Each row was made from one small tree. The marks that hang from a mark follow it in brackets, in the order of their numbers. Every link used is in the known rows. Write each row's tree.
Known rows:
j_524(j_902(j_192(j_406) j_565)): [-0.43 -0.53  0.71  0.42 -0.22 -0.85 -0.06  0.20 -0.73  1.29  1.38 -0.98
 -0.58  0.24  1.39  1.12 -0.29  1.04 -0.18 -0.40 -1.16 -0.08  0.12 -0.68
  0.64  0.91  0.42 -0.02 -0.20 -0.44 -0.55  0.14  0.51  0.72 -0.48  0.28
  0.42  0.92  0.88 -0.18 -1.37]
j_870(j_349(j_157 j_406 j_542 j_565)): [ 0.47 -0.50 -0.11 -0.49 -0.02 -1.67  1.21  0.22  0.29  0.71 -1.58  1.29
  1.91 -0.61 -3.64  1.24 -0.34  1.52  0.83 -0.08 -1.34 -0.34 -0.68 -0.68
  0.08  1.60 -0.04  0.74  0.37  0.30 -1.70 -1.12  0.11 -0.72  0.09 -1.78
  0.22 -1.10 -0.54  0.37 -2.05]
j_349(j_157(j_565) j_406(j_870(j_902)) j_542 j_890): [ 1.01 -0.01  0.67  0.21  0.54 -3.32  1.36  1.24  2.31  2.00 -2.21  1.39
  1.40 -1.50 -4.72  0.32 -0.75  0.02  2.79  0.04 -1.53 -0.05 -0.01 -0.27
  0.03  1.06  0.40  0.63  0.39 -0.01 -1.52 -1.11 -0.30  0.14 -0.02 -2.62
 -0.28 -0.50 -1.31  0.77 -0.73]
j_192(j_55 j_524(j_902(j_833)) j_557(j_565)): [ 0.46  1.63  0.40  0.84 -0.30 -0.93 -0.20 -0.56  1.59  2.08  0.98  0.90
 -0.41  1.35 -2.66  1.44 -1.19 -0.95 -1.46 -0.33 -0.82  0.70  0.85 -1.74
  0.74  3.17  1.09  0.77  1.05 -1.59  0.52  0.89  0.17 -0.59 -0.23 -0.32
  0.62 -1.76 -0.04  0.28 -2.07]
j_406(j_870(j_349 j_902(j_192(j_55(j_833))))): [ 0.87 -0.94  1.09  0.13  0.19 -0.27  0.53  0.34 -0.31  1.10  2.03 -0.40
 -1.62  0.24  0.59  1.54  1.47  0.74 -1.13  0.08 -0.90 -0.08  0.49 -0.51
  0.57  1.09  0.35  0.67 -1.08 -0.21 -0.21 -0.98  0.38  0.52 -0.34  0.51
 -0.29 -0.11 -0.66  0.17 -1.12]
j_192(j_406 j_524(j_890 j_902) j_557(j_565)): [ 0.16  0.49  0.67  1.45 -0.03 -0.61 -0.50 -0.40  1.28  2.58 -0.75  0.07
  0.61  1.72 -2.18  0.21 -1.64 -1.35 -0.12 -0.89 -0.52  0.49  1.23 -1.59
  0.04  2.62  1.43 -0.19  0.88 -0.30 -0.35  0.42  0.77  1.58 -0.07 -1.10
  0.11 -1.23  0.15  0.40 -2.60]
j_406(j_870(j_349(j_157 j_542 j_565) j_902)): [ 0.53 -0.82  1.05 -0.03  0.39 -0.78  0.97  0.60  1.14  1.19  2.03  0.61
 -0.59 -0.30 -0.59  1.09  0.60  1.13  0.20 -0.04 -0.81  0.05  0.21 -0.61
 -0.12  0.96  0.33  0.89 -0.65  0.01 -0.98 -1.19 -0.51 -0.27 -0.12 -0.38
 -0.53 -0.69 -0.71  0.45 -0.70]
j_833(j_406(j_870(j_349 j_902(j_192(j_557)))) j_565): [ 0.60 -0.84  1.14 -0.08 -0.15  0.56  1.18  0.01  1.07  0.07 -0.18  0.74
 -0.15  0.28 -2.08  1.58 -0.25  0.02  1.01 -0.11 -1.48 -0.45  1.02 -0.25
  1.35  1.41  0.17 -0.65 -0.03  0.40  0.15 -1.06 -0.48  1.76 -0.52 -0.22
 -0.39 -1.26  0.04  0.17 -2.80]
j_890(j_157(j_870) j_192(j_557)): [ 0.19  1.32  1.29  0.74  0.37  0.52  0.77  0.09  0.06 -1.40  2.81 -0.78
 -1.08  0.62 -0.76 -0.05 -1.99 -0.78  0.65 -0.47  0.10 -0.18  0.80  1.00
 -0.09  0.03  0.12 -0.44 -0.38 -0.08 -0.32  0.31  0.10 -1.63 -0.48 -1.20
  0.19 -0.22 -0.05  0.36 -0.85]
j_524(j_902(j_192(j_55 j_557) j_565 j_833)): [-0.22  0.42  0.62  0.70 -0.19 -1.78  0.09  0.19 -0.52  1.52  2.04 -0.98
 -0.51  0.59  1.24  1.33  0.13  0.49 -1.14 -0.13 -1.26  0.13  0.27 -1.31
  1.24  1.49  0.50  0.41 -0.25 -1.38 -0.24  0.45 -0.05 -0.85 -0.71  0.68
  0.89 -0.02  0.37 -0.24 -1.44]
j_157(j_557(j_565) j_870): [-0.54 -0.14  0.64  0.38  0.83 -1.28  0.41  0.51  2.81 -0.33 -0.34  1.00
 -1.56  0.44 -1.13  0.24 -1.49  0.37  1.84 -0.72 -0.08  0.23  0.91  0.44
 -0.67  0.84 -0.07  0.19  0.71  0.73 -0.20  0.03 -0.35 -2.14 -0.19 -1.32
 -0.11 -1.37 -0.25  0.36  0.37]
j_55(j_192(j_524 j_557 j_902) j_833): [ 1.64  0.83  1.96  0.61 -0.05 -0.05 -0.56  0.86  0.13  1.95  2.64 -0.45
 -1.52  0.76 -2.46  1.25 -1.55 -1.18  0.36  0.27 -0.89  0.04  0.30 -0.72
 -0.84  2.05  0.56 -0.08  0.93 -0.26  1.70  0.27  2.14  0.02 -0.07 -0.27
  0.53 -0.85 -1.83  0.15 -1.30]
j_157(j_557(j_524 j_565) j_870): [-0.71  0.04  0.84  0.31  0.81 -0.73  0.21  0.53  3.51 -0.42 -1.24  0.76
 -1.83  0.54 -1.50  0.09 -1.71  0.26  1.85 -0.92 -0.01  0.25  0.86  0.70
 -0.86  1.79 -0.07  0.22  0.45  0.95 -0.77  0.04  0.04 -2.22  0.08 -1.49
 -0.04 -1.47 -0.59  0.22  0.61]
j_870(j_349(j_542 j_565)): [ 0.07 -0.84 -0.16 -0.44  0.01 -0.07  0.88  0.07  0.80  1.17  1.37  1.15
  1.53 -0.08 -1.97  0.99  0.44  1.50 -0.08 -0.14 -0.83 -0.19 -0.23 -0.92
  0.62  1.25  0.00  0.44  0.31  0.21 -1.45 -0.99 -0.73 -0.52  0.17 -0.32
  0.11 -1.18 -0.25  0.08 -1.30]
j_890(j_157(j_557 j_565) j_524(j_902)): [-0.63  0.15  1.46  0.45  0.27  0.53  0.26  0.09  2.37 -1.04  2.49  1.15
 -0.74  0.71 -0.23 -0.61 -1.96 -1.32  2.20  0.16 -0.03  0.57  1.17  1.18
 -0.42 -0.63 -0.02 -0.51  0.70  0.22 -1.70 -0.44 -1.22 -1.04  0.35 -0.77
 -0.73  0.16  0.53  0.09 -0.66]
j_406(j_870(j_349(j_542 j_565))): [ 0.25 -0.33  0.27 -0.02  0.39 -0.17  0.68  0.04  0.84  1.42  1.78  0.95
 -0.72 -0.19 -0.55  1.78  0.81  1.09 -0.33 -0.14 -0.34  0.05 -0.14 -0.64
  0.36  1.07  0.37  0.62 -0.45  0.33 -0.03 -1.13 -0.76  0.38 -0.25 -0.26
 -0.16 -0.92 -0.77  0.27 -0.71]
j_406(j_870(j_902(j_192(j_55 j_524 j_557) j_565))): [ 0.61 -0.20  1.44  0.43  0.16 -0.64  0.26  0.09  0.62  1.30  1.68 -0.30
 -2.29  0.34 -0.14  1.41  0.33  0.08 -0.98 -0.08 -0.93  0.04  0.45 -0.63
  0.29  1.47  0.70  0.56 -0.93 -0.30  0.59 -0.16 -0.11  0.38 -0.58  0.07
  0.03 -0.37 -0.31  0.16 -0.51]
j_833(j_406(j_870(j_349(j_890))) j_565): [ 0.37 -0.27  0.52 -0.20 -0.03  0.47  1.06 -0.21  1.29  0.13 -0.74  1.21
  0.51 -0.04 -2.43  1.69 -0.32 -0.21  1.74 -0.01 -0.93 -0.31  0.61 -0.08
  1.46  1.29  0.10 -0.65 -0.01  0.82  0.50 -1.39 -0.39  1.78 -0.38 -0.47
 -0.41 -1.06  0.01  0.17 -2.53]
j_55(j_192(j_406 j_524 j_557 j_902) j_833(j_565)): [ 1.68  0.88  2.37  0.79 -0.04  0.08 -0.30  0.57  0.54  1.84  2.41 -0.16
 -1.69  0.80 -3.79  1.37 -2.84 -1.16  1.24  0.03 -1.17  0.02  0.51 -1.00
 -0.33  2.82  0.80 -0.58  1.14 -0.16  2.35 -0.48  2.31  0.80 -0.28 -0.97
  0.63 -1.41 -1.54  0.20 -2.87]
j_349(j_157 j_406 j_542 j_565 j_890(j_192(j_902))): [ 1.40  1.00  0.94 -0.03  0.28 -3.04  1.42  1.52  1.28  2.02 -2.00  1.80
  2.62 -1.35 -6.17 -0.54 -3.17  0.58  2.69 -0.23 -1.45 -0.33 -0.71 -0.81
  0.03  1.60  0.23  0.40  0.84  0.12 -1.63 -0.72  0.49 -0.42 -0.15 -3.17
  0.68 -0.92 -0.96  0.66 -1.54]
j_157(j_557 j_565 j_870(j_349)): [-0.42 -1.31  0.05  0.53  0.82 -1.23  0.90  0.56  2.91  0.02 -0.66  1.16
 -1.69  0.63 -1.92  1.52 -0.61  0.14  2.71 -0.41 -0.93  0.13  1.13  0.47
 -0.19  0.16 -0.25  0.07  0.70  0.63 -0.90 -1.29 -1.10 -2.00  0.23 -1.19
 -0.41 -2.02  0.21  0.54 -1.30]
j_157(j_565 j_870(j_349(j_890) j_902(j_192 j_833))): [-0.11 -1.11  0.68  0.49  0.85 -1.10  0.94  0.86  1.18  1.06  0.92 -0.51
 -1.41  0.19 -0.26  0.52  0.27  1.37  2.23  0.07 -1.49 -0.13  0.96  0.01
  0.77  0.70 -0.10  0.03 -0.71  0.12 -1.83 -1.42 -0.48 -1.78 -0.06 -0.16
 -0.06 -1.08  0.57  0.19 -1.60]
j_157(j_565 j_870(j_349 j_902(j_833))): [-0.29 -1.09  0.48  0.37  0.74 -0.39  0.68  0.68  1.57  0.50  1.39 -0.32
 -1.87  0.35  0.35  0.47  0.11  1.49  2.04  0.11 -1.36  0.07  0.91 -0.21
  0.48  0.37 -0.12  0.01 -0.45  0.18 -1.52 -1.52 -0.63 -2.02  0.16 -0.13
 -0.29 -1.30  0.86  0.38 -1.57]
j_902(j_565 j_833(j_406)): [-0.62  0.35  0.75 -0.04 -0.06 -1.43  0.19 -0.45 -0.83 -0.04  0.15 -1.05
  0.50  0.16  0.49  0.48  0.33  0.03  0.56  0.29 -1.12 -0.33 -0.27 -0.79
  1.19  1.72 -0.07 -0.50 -0.74  0.47  0.04 -0.54  0.30 -1.34 -0.76 -0.17
  0.75 -0.84  0.26 -0.33 -1.63]
j_406(j_870(j_349 j_902(j_833))): [ 0.35 -0.86  0.90  0.09  0.47 -0.34  0.40  0.31 -0.06  1.01  2.22 -0.68
 -1.17  0.34  1.62  0.70  1.39  0.48 -0.66  0.21 -0.62 -0.02  0.56 -0.53
  0.51  0.45  0.29  0.68 -1.35 -0.04 -0.16 -1.09 -0.24 -0.16 -0.22  0.61
 -0.40 -0.43 -0.58  0.24 -1.05]
j_406(j_870(j_349(j_565))): [ 0.26 -0.23  0.30 -0.02  0.41 -0.32  0.44 -0.09  0.31  0.93  1.10  0.71
 -1.17  0.07  0.14  1.94  0.71  0.79 -0.13  0.00 -0.18  0.11 -0.09 -0.35
  0.27  0.97  0.30  0.59 -0.78  0.54  0.40 -1.10 -0.26  0.37 -0.30 -0.18
 -0.11 -0.71 -0.42  0.25 -1.01]
j_833(j_406(j_870(j_349(j_157(j_557(j_524))))) j_565): [ 0.22 -0.26  0.83 -0.14 -0.08  0.21  1.13 -0.15  1.72 -0.64 -1.74  1.22
 -0.08  0.04 -2.91  1.85 -0.77 -0.48  1.98 -0.24 -0.95 -0.29  0.64  0.27
  0.70  1.63 -0.01 -0.54  0.13  0.80  0.11 -1.38 -0.21  1.00 -0.30 -0.98
 -0.47 -1.47 -0.31  0.14 -2.48]
j_192(j_55 j_902(j_833)): [ 0.59  1.40  0.03  0.43 -0.27 -0.61 -0.16 -0.07  0.22  0.73  1.61 -0.23
 -0.94  0.44 -1.27  0.23 -0.18 -0.75 -1.28  0.06 -0.77  0.46  0.44 -1.69
  0.94  0.16  0.45  0.08  0.45 -1.56  0.47 -0.29  0.35 -0.44 -0.26  0.20
  0.23 -1.63 -0.02  0.37 -1.67]
j_902(j_192(j_557) j_565 j_833(j_406)): [-0.30  0.34  1.12  0.47 -0.12 -2.26  0.61 -0.49 -1.85  0.26 -0.50 -1.56
  0.10  0.45 -0.44  1.23  0.53 -0.11 -0.48 -0.04 -1.58 -0.72 -0.02 -0.68
  1.34  2.49  0.10 -0.56 -0.75 -0.17 -0.05  0.18  0.32 -1.02 -1.44 -0.22
  1.43 -1.32 -0.32 -0.62 -2.17]
j_349(j_157(j_870) j_406 j_542): [ 0.35  0.32  0.08  0.24  0.27 -1.90  1.16  0.66  0.80  0.37 -2.78  0.54
  0.31 -1.33 -3.58  0.07 -1.30  1.25  1.48 -0.35 -0.98 -0.33 -0.67 -0.02
 -0.87  0.80  0.09  0.61  0.60 -0.15 -1.14 -0.33  0.11 -0.72 -0.01 -2.46
 -0.07 -0.39 -1.15  0.76 -0.02]
j_890(j_157 j_192(j_55) j_524): [ 0.53  2.01  1.50  0.35 -0.31  2.29  0.49 -0.42  0.21 -1.61  2.90  0.09
 -0.46  0.59 -1.58 -1.47 -2.37 -1.07 -0.20 -0.04  0.35  0.00  0.45  0.90
  0.34  0.07  0.01 -0.56 -0.47  0.03 -1.31 -0.36  0.18 -0.34 -0.12 -0.78
  0.18  0.34  0.40 -0.15 -1.23]
j_902(j_192(j_406) j_833(j_565)): [-0.12  0.47  1.13  0.54  0.20 -1.17  0.53 -0.24 -2.19  0.24 -0.06 -1.30
 -1.04 -0.05  0.16  0.22 -0.64  0.50  0.12 -0.16 -0.68 -0.50  0.01 -0.37
  1.03  1.52  0.18 -0.67 -0.83 -0.51  0.43 -0.83  0.34 -0.43 -1.11 -0.21
  1.04 -0.99 -0.20 -0.70 -2.27]
j_192(j_55(j_833) j_557(j_524(j_902) j_565)): [ 0.65  1.48  0.56  0.55 -0.28 -0.85 -0.20 -0.05  2.41  0.87  0.55  0.94
 -0.09  0.97 -2.57  1.23 -0.71 -0.45 -1.15 -0.41 -0.58  0.79  0.65 -1.30
  0.77  3.82  0.65  0.51  1.16 -0.98 -0.18  0.61  1.33 -0.59 -0.09 -0.68
  0.72 -1.19 -0.85  0.18 -1.13]
j_833(j_406(j_870) j_565): [ 0.26  0.11  0.76 -0.09 -0.11  0.73  0.78 -0.19  1.20 -0.27 -0.72  1.16
 -0.53 -0.19 -1.69  1.41 -0.82 -0.17  1.63 -0.06 -0.71 -0.20  0.48 -0.02
  1.01  1.05  0.13 -0.90  0.17  0.71  1.00 -1.03 -0.48  1.77 -0.50 -0.51
 -0.37 -0.96  0.16  0.14 -1.86]
j_557(j_524(j_890(j_192)) j_565): [-0.35  1.44  0.61  0.03  0.02  0.91 -0.52  0.31  2.50  0.05 -0.75 -0.02
  0.29  0.65 -1.00 -0.87 -1.09  0.46  0.69 -0.87  0.00  0.22  0.47 -0.31
  0.25  2.21  0.24 -0.70 -0.42  1.24 -2.39 -0.18  1.03 -0.91  0.00 -0.84
  0.61 -0.76  0.59 -0.81 -0.51]

Which tree is each row?
[ 0.73 -0.23  0.85 -0.13  0.33 -1.03  0.22  0.48  0.10  0.78 -1.31  0.14
 -1.08 -0.25 -0.23  0.32 -0.70  0.50  0.44  0.25 -1.03 -0.13  0.03 -0.42
  0.51  0.70  0.32  0.26 -0.58  0.42  0.81 -0.72  0.14  0.65 -0.23 -0.94
  0.01 -0.16 -0.35  0.45 -1.25] -> j_349(j_406(j_870(j_902(j_833(j_565)))))
[ 0.15  0.54  0.61  0.12 -0.02  0.00  0.08  0.17  0.18  0.09  1.12 -0.27
 -0.51  0.26 -0.81 -0.19 -0.93 -0.43  0.71  0.18 -1.01 -0.03  0.54 -1.01
  0.85 -0.16  0.14 -0.83  0.45 -0.55  0.42 -0.60  0.07 -0.14 -0.37  0.13
  0.04 -1.53  0.22  0.10 -2.07] -> j_192(j_902(j_833(j_406 j_565)))
[ 0.90  0.97  1.01  0.41 -0.18  0.33 -0.37  0.80  1.47  1.18  1.29 -0.57
 -0.88  0.65 -2.35  0.68 -1.13 -1.17  0.12 -0.42 -0.67  0.03  0.67 -0.23
 -0.60  0.88  0.37 -0.12  0.61 -0.10  0.50  0.63  1.04  0.72 -0.02 -0.39
  0.46 -1.26 -1.35  0.16 -1.00] -> j_55(j_192(j_557(j_524) j_902))
[ 0.14 -0.37  1.21  0.60  0.31 -0.93  0.06 -0.18 -0.55  1.00  0.74 -1.05
 -1.23  0.23  0.70  0.14 -0.03 -0.14 -0.14 -0.26 -0.50  0.04  0.35 -0.69
  0.30  1.23  0.62  0.01 -0.85  0.15  0.63 -0.90  0.69  1.17 -0.52 -0.64
 -0.05 -0.43 -0.43  0.45 -1.56] -> j_192(j_406(j_870(j_902(j_565 j_833))))
[-0.04  0.13  0.59  0.13  0.19 -0.87  0.64 -0.06 -0.85  0.98  0.24 -0.19
  0.34 -0.07  0.21  0.61  0.76  0.13  0.10  0.13 -0.61 -0.24  0.01 -0.72
  0.85  1.46  0.08 -0.13 -0.48  0.17 -0.15 -0.96 -0.33 -0.10 -0.55 -0.17
  0.16 -1.43 -0.89  0.11 -1.60] -> j_902(j_833(j_406(j_870(j_349(j_542 j_565)))))
[ 0.34  0.92  0.28  0.37  0.09 -0.64 -0.18 -0.01  2.02  0.31  1.50  0.61
 -0.27  0.94 -2.55  0.23 -1.12 -0.59 -0.31 -0.38 -0.82  0.39  1.00 -1.23
  0.31  0.60  0.55 -0.27  1.42 -0.75  0.23  0.75  0.29 -0.32 -0.48 -0.58
  0.43 -2.07 -0.05  0.29 -1.53] -> j_192(j_557(j_565) j_902)
[ 1.15  1.00  1.66  0.27  0.06 -0.82 -0.28  0.84  0.55  1.00  2.31 -0.03
 -0.48  0.36 -1.44  1.22 -0.83 -0.16  0.70  0.06 -0.48  0.09  0.20 -0.30
 -0.39  2.62  0.19 -0.12  0.73  0.44  1.01  0.28  2.04 -0.63 -0.45 -0.64
  0.93 -0.55 -1.70 -0.22 -0.77] -> j_55(j_192(j_557(j_565)) j_833)
[ 0.42  0.61  0.61  0.54  0.60 -2.41  0.74  0.78  1.25  0.74 -3.68  0.49
  0.91 -0.62 -2.98 -0.92 -2.44  0.22  3.03  0.20 -0.68 -0.03 -0.34  0.60
 -0.43  1.05  0.13  0.83 -0.22  0.45 -1.24 -0.38  0.94 -0.13  0.18 -2.17
  0.02  1.00 -0.47  0.73 -0.50] -> j_349(j_157(j_870) j_406 j_890(j_524(j_902(j_565))))
[ 0.99  0.92  0.63  1.38 -0.43 -0.89 -0.39 -0.08  1.52  2.71  0.74  0.42
  0.17  1.62 -2.41  1.45 -0.73 -1.59 -1.24 -0.02 -0.89  0.72  0.64 -2.23
  0.64  3.02  1.27  0.57  0.76 -1.26  0.30  0.35  0.64 -0.06  0.23 -0.04
  0.22 -0.60 -0.17  0.37 -1.45] -> j_192(j_55(j_833) j_524(j_890 j_902(j_565)) j_557)
[ 0.92  1.12  0.02  1.11 -0.29  0.30 -0.07  0.60  1.13  1.11  0.18 -0.33
  0.83  1.17 -1.61 -0.86 -0.67 -1.41 -0.69 -0.56 -0.29  0.20  0.99 -1.42
  0.68 -0.37  0.62 -0.55  0.11 -0.44 -1.11 -0.14  0.07  0.61  0.00 -0.15
  0.12 -0.93  0.42  0.12 -1.33] -> j_524(j_890(j_192(j_55 j_557 j_902)))
[-0.59  0.56  1.10 -0.17  0.28 -0.98  0.31 -0.31  1.24 -1.82  1.85  0.62
 -0.02  0.33 -0.75  0.50 -0.86 -1.17  1.31 -0.23  0.15  0.29  0.83  0.94
 -0.37  0.24 -0.04 -0.35  0.41  0.44 -0.54  0.15 -0.20 -2.31 -0.30 -1.36
 -0.29 -0.52 -0.07 -0.03 -0.26] -> j_890(j_157(j_557(j_565)))
[ 0.30  1.34  0.89  0.72 -0.12 -0.65  0.31 -0.26 -0.97  1.12 -0.15 -0.61
 -1.14  0.41 -1.11  0.71 -0.53 -0.15 -0.54  0.01 -0.72 -0.16  0.12 -1.03
  1.15  1.99  0.53 -0.31 -0.85 -0.91  0.10 -0.67 -0.20 -1.19 -0.71  0.27
  0.88 -1.29  0.20 -0.87 -1.81] -> j_902(j_192(j_55 j_524(j_890)) j_833(j_565))
[-0.13  0.94  2.01  0.74  0.60  1.48  0.84  0.33  2.02 -1.85  2.36  0.55
 -2.04  0.73 -1.53 -1.37 -3.44 -0.91  2.68 -0.24  0.09 -0.02  1.09  1.82
 -0.51 -0.51 -0.29 -0.93 -0.06  0.92 -1.67 -0.88 -0.75 -1.89 -0.03 -1.62
 -0.14 -0.48  0.51  0.06 -0.99] -> j_890(j_157(j_557 j_565 j_870) j_192 j_524)
[-0.25 -0.07  0.40  1.08 -0.17 -0.72 -0.13  0.89 -0.97  2.03 -0.21 -1.43
  0.97  0.69  2.72 -0.34  0.82 -0.17  0.00 -0.30 -0.62  0.02  0.83 -1.08
  0.83  0.00  0.47 -0.60 -0.56 -0.40 -2.02 -0.13 -0.17  0.83 -0.23  0.98
 -0.15  0.49  0.55 -0.33 -1.15] -> j_524(j_890 j_902(j_192 j_833(j_406)))
[ 0.39 -0.06  0.59 -0.13 -0.03 -0.01  1.21 -0.18  1.19 -0.19 -1.18  1.19
  0.59 -0.22 -2.82  1.75 -0.48 -0.28  2.10 -0.01 -0.92 -0.30  0.50  0.07
  1.14  1.33  0.06 -0.54 -0.02  0.68  0.29 -1.43 -0.18  1.39 -0.44 -0.77
 -0.43 -1.05 -0.08  0.18 -2.56] -> j_833(j_406(j_870(j_349(j_157 j_890))) j_565)
[-0.37  0.17  0.66  0.26 -0.33  0.11 -0.28  0.06  0.66  0.88 -0.38 -0.84
 -0.81  0.35 -0.08  0.81 -0.46  0.43 -0.49 -0.61 -0.78  0.09  0.06 -0.34
  0.39  2.25  0.38  0.15 -0.40 -0.23 -1.13  0.11  0.96  0.51  0.06 -0.09
  0.43  0.31  0.13 -0.24 -0.81] -> j_557(j_524(j_902(j_192(j_55 j_406) j_565)))
[ 0.28 -0.10  0.46  0.45 -0.33 -0.45 -0.02  0.58 -0.71  1.40  1.48 -0.33
 -0.70  0.15  1.25  1.09  0.11  0.73 -0.86 -0.15 -0.73  0.17  0.26 -0.63
  0.55  0.68  0.32  0.31  0.24 -1.15 -0.49  0.31  0.48  0.62 -0.17  0.78
  0.13  0.97  0.25 -0.05 -0.66] -> j_524(j_902(j_192(j_55(j_833))))
[ 0.67  2.02  0.00  0.78 -0.36 -0.31 -0.38 -0.14  3.62  0.87  0.04  0.79
 -0.09  1.42 -4.29  0.41 -0.93 -1.43 -1.27 -0.80 -0.80  0.85  1.28 -1.97
  0.80  2.08  0.96 -0.09  1.30 -1.05 -0.74  0.55  0.67  0.05 -0.09 -0.87
  0.44 -2.70 -0.18  0.34 -1.79] -> j_192(j_55 j_557(j_524(j_890) j_565) j_902)
[ 0.14  0.46  1.18  0.83  0.05 -0.73  0.24 -0.18 -2.51  1.50 -1.47 -1.50
 -0.99  0.36  0.51  0.70  0.71 -0.61 -0.40 -0.05 -0.65 -0.56  0.18 -0.36
  0.46  1.69  0.45 -0.58 -1.27  0.03 -0.24 -0.45  0.26  0.50 -0.90  0.20
  0.38 -0.92 -0.64 -0.53 -1.61] -> j_902(j_192(j_524(j_890)) j_833(j_406(j_870)))
[-0.03 -0.59 -0.28  0.34  0.72 -0.31  0.99  0.45  2.54  1.22 -0.78  1.12
 -0.43 -0.19 -2.99  0.59 -0.65  1.37  2.53 -0.07 -1.21 -0.07  0.33  0.01
  0.63  0.78 -0.01  0.04  0.34  0.73 -1.61 -1.52 -0.82 -0.42  0.34 -1.33
 -0.12 -1.17  0.17  0.54 -1.42] -> j_157(j_565 j_870(j_349(j_406 j_542 j_890(j_524))))
[-0.01  0.93  1.08  1.12  0.25 -1.45  0.21 -0.25 -1.57  0.97 -0.04 -1.33
 -0.80  0.83 -0.34  0.53  0.02 -1.11 -0.35  0.01 -0.56 -0.23  0.46 -0.36
  0.31  1.54  0.54 -0.42 -0.76 -0.74 -0.45  0.07 -0.24 -1.58 -0.78 -0.13
  0.82 -1.35 -0.46 -0.64 -1.49] -> j_902(j_192(j_524(j_890(j_157(j_565))) j_557) j_833)
[ 0.82  1.21  0.86  0.47 -0.40  1.04  0.16  0.29 -0.11  1.22  1.69 -0.08
 -0.89  0.64 -1.25  0.22 -2.16 -0.20 -0.52 -0.25 -0.70 -0.08  0.32 -0.81
  0.86  1.09  0.42  0.02 -0.15 -0.86  0.14 -0.28  0.33 -0.16 -0.10  0.13
  0.57 -0.32  0.78 -0.12 -2.12] -> j_890(j_192(j_55 j_524(j_902(j_833(j_565)))))
